Below are the code and all the weights of a small trained network. Each question names an input and a target symbol and asks about switching units off, where a switched-off unit gives its printed mean instead of its output.

import numpy as np


def w(rows, s, z=0):
    codes = np.array(rows[::2]) - 128.0
    scale = np.full(codes.shape[1], s)
    scale[-1] = z or s
    return codes * scale


def norm(h):
    return h / np.sqrt((h * h).mean(-1, keepdims=True) + 1e-5)


def f(y):
    return y / 2 * (1 + np.tanh(0.7978845608 * (y + 0.044715 * y**3)))


def softmax(a):
    e = np.exp(a - a.max(-1, keepdims=True))
    return e / e.sum(-1, keepdims=True)


def log_softmax(a):
    a = a - a.max(-1, keepdims=True)
    return a - np.log(np.exp(a).sum(-1, keepdims=True))


def net(x, mask):
    ids = ['αβγδεζηλμξπστφψω'.index(c) for c in x.split()]
    T = len(ids)
    res = E[ids] + P[:T]
    r = norm(res)
    for j in range(2):
        rows = slice(3 * j, 3 * j + 3)
        q, k, v = (r @ M[0][rows].T for M in (Q, K, V))
        z = softmax(np.where(np.tri(T) > 0, q @ k.T / 3**0.5, -1e9)) @ v
        o = O[0][rows]
        res = res + np.where(mask[j], z, o[:, -1]) @ o[:, :-1]
    y = f(norm(res) @ A[0][:, :-1].T + A[0][:, -1])
    res = res + np.where(mask[2:6], y, B[0][:, -1]) @ B[0][:, :-1]
    return log_softmax(norm(res)[-1] @ U[:, :-1].T + U[:, -1])


Q, K, V, O, A, B = {}, {}, {}, {}, {}, {}
E = w([
[66,66,121,140,66,160,176,171],'α',
[176,60,101,102,171,111,116,118],'β',
[108,200,90,162,196,189,62,112],'γ',
[51,224,158,45,99,95,118,231],'δ',
[89,139,133,189,199,189,72,146],'ε',
[143,187,183,151,189,145,44,106],'ζ',
[188,85,118,99,140,132,62,206],'η',
[92,167,125,163,197,108,83,57],'λ',
[199,139,47,48,171,143,83,160],'μ',
[60,160,56,173,138,94,64,138],'ξ',
[98,85,130,177,201,138,109,77],'π',
[59,190,116,22,168,114,178,81],'σ',
[120,104,114,118,155,46,88,121],'τ',
[115,61,7,59,135,49,122,166],'φ',
[106,89,207,27,176,97,172,178],'ψ',
[172,132,134,108,209,207,114,108],'ω',
],0.021)
P = w([
[85,119,198,85,2,129,148,74],'0',
[165,102,100,137,203,115,89,143],'1',
[142,109,108,118,193,120,94,135],'2',
[120,102,116,109,188,120,82,127],'3',
[114,99,127,96,178,132,81,115],'4',
[105,95,131,81,174,132,68,112],'5',
[83,95,131,70,164,148,71,109],'6',
],0.015)
Q[0] = w([
[177,103,48,147,97,215,100,94],'H1',
[233,163,127,254,63,87,195,95],'H1',
[205,122,108,236,113,46,124,95],'H1',
[16,78,145,14,125,175,46,109],'H2',
[188,130,66,146,197,128,77,134],'H2',
[164,149,167,141,179,31,123,190],'H2',
],0.0063)
K[0] = w([
[148,116,103,149,119,172,154,153],'H1',
[161,145,115,91,254,123,113,161],'H1',
[75,157,153,139,189,67,178,180],'H1',
[66,129,202,13,75,144,107,95],'H2',
[77,134,147,36,167,135,139,147],'H2',
[119,127,177,102,160,93,49,118],'H2',
],0.0079)
V[0] = w([
[201,148,133,83,104,162,149,168],'H1',
[209,163,116,118,175,17,71,76],'H1',
[138,47,88,146,70,92,167,156],'H1',
[86,168,26,120,73,152,62,142],'H2',
[161,72,151,168,101,133,3,156],'H2',
[135,42,48,119,123,213,100,33],'H2',
],0.017)
O[0] = w([
[244,152,162,104,166,134,41,153,2],'H1',
[158,153,141,78,55,146,160,51,70],'H1',
[165,97,122,178,106,56,73,86,138],'H1',
[178,228,39,170,85,96,104,164,188],'H2',
[176,96,179,191,2,211,158,172,225],'H2',
[234,150,162,178,159,73,233,148,146],'H2',
],0.016,0.0038)
A[0] = w([
[115,149,150,176,175,121,28,44,5],'N1',
[133,159,152,57,79,133,140,63,157],'N2',
[175,71,117,126,108,55,84,126,7],'N3',
[41,71,137,251,131,94,129,182,170],'N4',
],0.014,0.0021)
B[0] = w([
[144,162,226,93,48,10,129,198,190],'N1',
[249,149,105,70,196,126,33,89,182],'N2',
[69,176,190,77,117,81,122,135,191],'N3',
[191,110,82,83,149,165,48,54,254],'N4',
],0.016,0.0079)
U = w([
[175,69,106,201,186,96,27,110,31],'α',
[166,60,189,117,91,72,193,118,140],'β',
[99,215,130,193,148,179,152,151,229],'γ',
[75,185,94,77,71,154,32,183,84],'δ',
[107,140,121,225,180,223,94,140,160],'ε',
[130,182,194,97,121,252,108,102,112],'ζ',
[168,61,165,119,36,134,113,234,166],'η',
[95,189,129,128,105,159,204,42,212],'λ',
[249,175,85,56,136,120,124,182,53],'μ',
[66,137,63,236,59,125,140,81,202],'ξ',
[87,70,125,228,141,134,180,57,253],'π',
[117,217,117,73,222,66,134,102,81],'σ',
[167,102,110,65,32,118,128,26,112],'τ',
[132,71,74,114,26,4,181,169,151],'φ',
[106,42,212,39,156,143,95,109,82],'ψ',
[180,132,187,125,223,162,160,145,118],'ω',
],0.011,0.0057)

Each question gives the input, a string of symbols that net reads in full, and the target symbol t.
The units are the heads (3 rows each of Q, K, V and O) and the neurons (one row each of A and B). Each row of codes is followed by its name. A weight is (code - 128) times the scale printed after its matrix; where a second scale follows, it is the last column's (O, A, B and U).
mask holds one flag per unit, heads first, then neurons. A switched-off unit (its flag False) gives its mean, the last column of its rows in O or B, instead of its output. The means were averaged over made-up inputs and are rounded, as every weight is.
A unit's drop is (log p(t) with every unit on - log p(t) with that unit switched off) / (log p(t) with every unit on - log p(t) with every unit switched off).
The circuit of an input: a set's keep is (log p(t) with only the set's units on - log p(t) with every unit switched off) / (log p(t) with every unit on - log p(t) with every unit switched off). Starting from all 6 units, units are removed one at a time, each time the one whose removal leaves the highest keep (on an exact tie, the one counted first), for as long as the keep stays at least 0.8.
circuit, biggest first: the units of the circuit, biggest drop first
top k neurons: the k neurons with the biggest drops, biggest first
which heads matter: for each layer, one digit per head in row order, 1 if its drop is at least 0.15 and else 0, layers parted by /
drop when u is switched off: that unit's drop, to one decimal
input δ δ γ, target δ: circuit, biggest first : (H2)
input τ δ ζ ω μ α τ, target τ: circuit, biggest first : (N4; H1)
input ζ τ λ ξ φ τ, target ζ: circuit, biggest first : (H1; H2)
input δ μ ξ ζ δ ζ, target δ: which heads matter : 01
input τ μ φ, target τ: which heads matter : 10
input η τ μ ψ, target η: which heads matter : 11
input η τ α δ π λ, target δ: top 2 neurons : (N1; N4)
input ψ η λ π μ, target ψ: which heads matter : 01
input π ζ π β μ, target π: circuit, biggest first : (H1; N1)
input ε β τ ξ, target ε: circuit, biggest first : (H1; N4; H2)
input δ λ ω ψ ζ, target δ: circuit, biggest first : (H2; N1)
input φ β γ π π ξ, target φ: circuit, biggest first : (H1; H2)
input π μ μ ζ ω μ λ, target π: circuit, biggest first : (H2; H1)
input τ τ γ η η, target τ: circuit, biggest first : (H1)
input μ τ γ φ β, target μ: drop when H1 is switched off : 0.8
input ψ π ω δ ξ ζ, target ψ: drop when N2 is switched off : 0.0
input ω η ω, target ω: drop when H2 is switched off : 0.5
